Small tables with named rows and columns. After each table, cells are looked up by row and column.

Table Tifi
         Kav  Nus  Dem  Gur  Zos  Buz  Ledal  Ded
Pegoral   60   68   21   41   45   27     10   44
Beza      29   19   65   48   57   45     19   66
Firo      40   72   25   26   39   10     23   79
Totatig   75   39   34   77   87   58     58   62

Dem of Firo is 25
Gur of Firo is 26
Ded of Firo is 79
Nus of Totatig is 39
Buz of Firo is 10
Dem of Beza is 65
Ded of Beza is 66
Zos of Firo is 39
Ded of Totatig is 62
Gur of Pegoral is 41
Buz of Totatig is 58
Kav of Beza is 29
Kav of Totatig is 75
Dem of Totatig is 34
Ledal of Totatig is 58
Zos of Totatig is 87
Buz of Pegoral is 27
Gur of Beza is 48
Buz of Beza is 45

Table Resota
,Dem,Fufetug
Pof,24780,58979
Mato,83871,9880
Vuvuza,26072,70443
Tib,58940,27244
Gagol,49508,50397
Sefotag,42194,61533
Dezova,70711,20084
Naf,29477,66399
Fito,14797,69709

Fufetug of Pof is 58979
Fufetug of Naf is 66399
Dem of Naf is 29477
Dem of Pof is 24780
Fufetug of Dezova is 20084
Dem of Fito is 14797
Dem of Tib is 58940
Fufetug of Vuvuza is 70443
Dem of Vuvuza is 26072
Dem of Dezova is 70711
Fufetug of Mato is 9880
Dem of Gagol is 49508
Fufetug of Gagol is 50397
Fufetug of Tib is 27244
Fufetug of Sefotag is 61533
Fufetug of Fito is 69709
Dem of Sefotag is 42194

Doti:
cols = Palavab, Bevobe, Kalomo
Vuf: [153, 124, 145]
Gul: [133, 178, 181]
Lig: [116, 90, 183]
Silibi: [166, 197, 137]
Muduz: [187, 34, 87]

Bevobe of Muduz is 34
Palavab of Gul is 133
Kalomo of Muduz is 87
Bevobe of Silibi is 197
Palavab of Vuf is 153
Palavab of Silibi is 166
Bevobe of Gul is 178
Kalomo of Vuf is 145
Kalomo of Silibi is 137
Palavab of Lig is 116
Kalomo of Lig is 183
Palavab of Muduz is 187
Bevobe of Lig is 90
Bevobe of Vuf is 124

Table Lavuti
	Latelo	Por	Vos	Zed	Demuga	Butokeb	Tav	Gasa	Tuvim	Bag
Bedataf	43.7	46.3	45.3	45.0	43.9	44.5	44.2	44.9	45.6	45.9
Bif	44.9	44.9	47.2	46.0	46.3	43.3	44.9	45.4	44.2	45.7
Vuviv	45.1	46.2	46.3	45.6	45.0	44.4	45.4	45.2	45.2	45.2
Fot	43.9	46.2	45.3	45.2	44.1	44.8	43.3	45.3	46.3	46.4
Gopozu	28.0	64.5	41.4	56.7	33.1	29.2	11.9	28.4	50.6	77.2
Pak	46.2	44.2	46.6	45.9	47.0	44.1	47.0	45.1	43.3	44.4
Vokapun	46.2	44.4	45.4	45.3	46.3	45.1	47.1	45.0	43.8	44.1

Vos of Vokapun is 45.4
Latelo of Pak is 46.2
Por of Vuviv is 46.2
Latelo of Bif is 44.9
Bag of Pak is 44.4
Tuvim of Fot is 46.3
Vos of Pak is 46.6

Table Mekida
|  | Gesati | Gote |
|---|---|---|
| Sel | 85 | 85 |
| Pov | 198 | 191 |
| Zipebib | 193 | 190 |
| Rotozup | 138 | 144 |
| Rapopur | 54 | 65 |
| Vudet | 155 | 148 |
| Bobos | 75 | 79 |
| Nive | 101 | 116 |

What is the Gesati of Bobos in Mekida? 75
What is the Gesati of Rotozup in Mekida? 138
What is the Gesati of Rapopur in Mekida? 54
What is the Gote of Nive in Mekida? 116
What is the Gesati of Sel in Mekida? 85
What is the Gote of Rapopur in Mekida? 65
What is the Gote of Bobos in Mekida? 79
What is the Gote of Zipebib in Mekida? 190
What is the Gote of Pov in Mekida? 191
What is the Gesati of Nive in Mekida? 101
Row with the largest Gesati: Pov

Zoras
|  | Mibopud | Mil | Mapa | Sadubaf | Zer | Solez | Muv |
|---|---|---|---|---|---|---|---|
| Sot | 3.92 | 5.87 | 6.45 | 5.39 | 6.24 | 4.96 | 3.02 |
| Gaduser | 4.39 | 5.50 | 5.87 | 5.34 | 5.66 | 4.93 | 3.97 |
| Nar | 6.36 | 4.09 | 3.36 | 4.57 | 3.75 | 5.10 | 7.28 |
| Ful | 4.25 | 5.60 | 6.00 | 5.26 | 5.91 | 5.00 | 3.63 |
| Biget | 3.08 | 6.43 | 7.45 | 5.68 | 7.13 | 4.89 | 1.62 |
| Rasamel | 6.72 | 3.85 | 3.01 | 4.46 | 3.35 | 5.14 | 7.94 |
| Boguso | 4.10 | 5.71 | 6.16 | 5.37 | 6.01 | 4.95 | 3.39 |

What is the Solez of Ful in Zoras? 5.00
What is the Mibopud of Boguso in Zoras? 4.10
What is the Mibopud of Rasamel in Zoras? 6.72
What is the Muv of Rasamel in Zoras? 7.94
What is the Mibopud of Sot in Zoras? 3.92
What is the Zer of Ful in Zoras? 5.91
What is the Mibopud of Nar in Zoras? 6.36
What is the Zer of Boguso in Zoras? 6.01
What is the Mil of Gaduser in Zoras? 5.50
What is the Mibopud of Gaduser in Zoras? 4.39
What is the Sadubaf of Biget in Zoras? 5.68
What is the Zer of Sot in Zoras? 6.24
What is the Muv of Ful in Zoras? 3.63
What is the Zer of Gaduser in Zoras? 5.66
What is the Sadubaf of Boguso in Zoras? 5.37
What is the Mibopud of Ful in Zoras? 4.25
What is the Zer of Nar in Zoras? 3.75
What is the Mil of Sot in Zoras? 5.87
What is the Mil of Boguso in Zoras? 5.71
What is the Sadubaf of Gaduser in Zoras? 5.34

